Below is a small trained network, with its code and all its weights. Each question gives an input and a class and asks what happens when units are switched off, that is, made to give their printed mean instead of their output.

import numpy as np


def w(rows, s, z=0):
    codes = np.array(rows[::2]) - 128.0
    scale = np.full(codes.shape[1], s)
    scale[-1] = z or s
    return codes * scale


def f(y):
    return np.maximum(y, 0)


def log_softmax(a):
    a = a - a.max(-1, keepdims=True)
    return a - np.log(np.exp(a).sum(-1, keepdims=True))


def net(x, mask):
    res = np.array(x, float).reshape(1, 4) / 4 @ E
    y = f(res @ A[0][:, :-1].T + A[0][:, -1])
    res = res + np.where(mask, y, B[0][:, -1]) @ B[0][:, :-1]
    return log_softmax(res[-1] @ U[:, :-1].T + U[:, -1])


A, B = {}, {}
E = w([
[128,95,87,135,2,190,137,144,112],'x0',
[131,163,211,137,101,83,60,184,170],'x1',
[125,168,143,192,130,163,148,131,65],'x2',
[127,114,125,45,81,88,88,194,51],'x3',
],0.013)
A[0] = w([
[114,150,175,159,136,119,113,104,181,163],'n0',
[128,139,104,174,178,148,200,43,161,85],'n1',
[112,136,110,94,46,149,130,139,55,142],'n2',
[129,160,141,122,146,113,111,120,104,25],'n3',
[130,122,123,137,68,164,139,142,98,115],'n4',
[130,159,145,110,166,105,113,149,69,104],'n5',
[124,157,160,164,127,136,110,112,248,84],'n6',
[109,94,117,69,102,117,139,174,127,68],'n7',
[126,140,147,137,144,101,144,152,87,79],'n8',
[146,113,114,125,176,147,161,80,126,78],'n9',
[152,156,139,114,144,120,119,130,99,60],'n10',
[125,152,177,133,174,101,128,149,90,36],'n11',
[130,144,155,133,161,59,107,149,135,139],'n12',
[135,149,194,99,135,101,93,144,164,144],'n13',
[126,124,158,138,119,116,118,157,200,2],'n14',
[121,74,110,57,67,126,136,143,128,116],'n15',
[143,88,98,94,113,129,81,146,112,66],'n16',
[134,131,107,217,88,212,169,93,98,99],'n17',
[125,111,145,119,126,85,130,127,181,84],'n18',
[139,77,100,120,166,116,145,79,184,128],'n19',
[111,106,92,108,185,106,159,55,172,153],'n20',
[128,132,111,102,124,136,134,150,144,18],'n21',
],0.016,0.0052)
B[0] = w([
[145,219,175,158,110,153,153,159,172,200],'n0',
[106,151,133,150,67,204,66,123,1,254],'n1',
[165,47,42,152,118,47,209,196,98,241],'n2',
[122,139,137,77,166,145,129,120,136,148],'n3',
[135,73,86,155,187,70,172,122,156,204],'n4',
[85,117,144,58,201,86,136,159,135,187],'n5',
[231,207,168,187,81,193,151,130,145,223],'n6',
[168,90,163,82,90,96,108,136,125,196],'n7',
[81,122,139,97,164,133,139,137,104,158],'n8',
[90,130,73,136,100,142,67,139,71,193],'n9',
[108,119,127,109,162,110,130,126,124,149],'n10',
[21,193,163,83,169,97,125,137,135,181],'n11',
[98,184,149,99,144,96,99,174,178,204],'n12',
[143,180,40,138,147,108,128,193,163,213],'n13',
[193,158,82,149,79,103,140,149,168,170],'n14',
[172,23,186,82,63,95,158,94,100,224],'n15',
[167,92,198,66,114,89,118,110,118,185],'n16',
[63,99,124,216,226,163,225,20,171,247],'n17',
[157,186,101,134,99,159,116,118,175,172],'n18',
[53,125,118,101,85,194,46,72,144,209],'n19',
[95,163,74,61,80,169,29,100,104,232],'n20',
[154,112,127,118,145,119,100,112,117,137],'n21',
],0.0099,0.017)
U = w([
[133,153,207,237,144,193,196,35,156,108],'0',
[89,51,16,211,187,96,226,68,130,197],'1',
[146,60,105,13,55,101,63,32,168,157],'2',
[217,35,93,77,90,20,167,177,68,110],'3',
[144,88,172,147,149,107,76,99,149,2],'4',
[215,215,113,156,94,108,103,188,230,110],'5',
[76,159,76,150,98,207,61,71,1,134],'6',
[53,183,148,53,226,48,90,187,155,162],'7',
],0.008,0.0038)

Each question gives the input, the list of numbers given to net, and the class t.
The units are the neurons (one row each of A and B). Each row of codes is followed by its name. A weight is (code - 128) times the scale printed after its matrix; where a second scale follows, it is the last column's (A, B and U).
mask holds one flag per neuron, in row order. A switched-off neuron (its flag False) gives its mean, the last column of its row in B, instead of its output. The means were averaged over made-up inputs and are rounded, as every weight is.
A unit's drop is (log p(t) with every unit on - log p(t) with that unit switched off) / (log p(t) with every unit on - log p(t) with every unit switched off).
unit that matters most: the unit with the biggest drop
k most important neurons: the k neurons with the biggest drops, biggest first
drop of u: that unit's drop, to one decimal
input [5,-5,8,-8], class 1: unit that matters most : n17
input [6,-4,3,-7], class 1: 3 most important neurons : (n17; n4; n0)
input [-3,1,5,-5], class 6: 4 most important neurons : (n1; n9; n4; n15)
input [-7,4,7,-4], class 7: 2 most important neurons : (n11; n5)
input [-2,-3,3,3], class 7: 2 most important neurons : (n17; n15)
input [7,6,-7,-2], class 5: 3 most important neurons : (n6; n18; n14)
input [8,7,3,-5], class 0: 2 most important neurons : (n6; n17)
input [8,-7,-1,-8], class 6: 3 most important neurons : (n1; n20; n19)
input [5,-5,4,6], class 3: 2 most important neurons : (n15; n2)
input [-4,-1,-8,-3], class 6: drop of n20 : 0.1
input [5,-6,3,3], class 1: drop of n17 : 0.7
input [-4,-3,7,-7], class 6: drop of n1 : 0.2
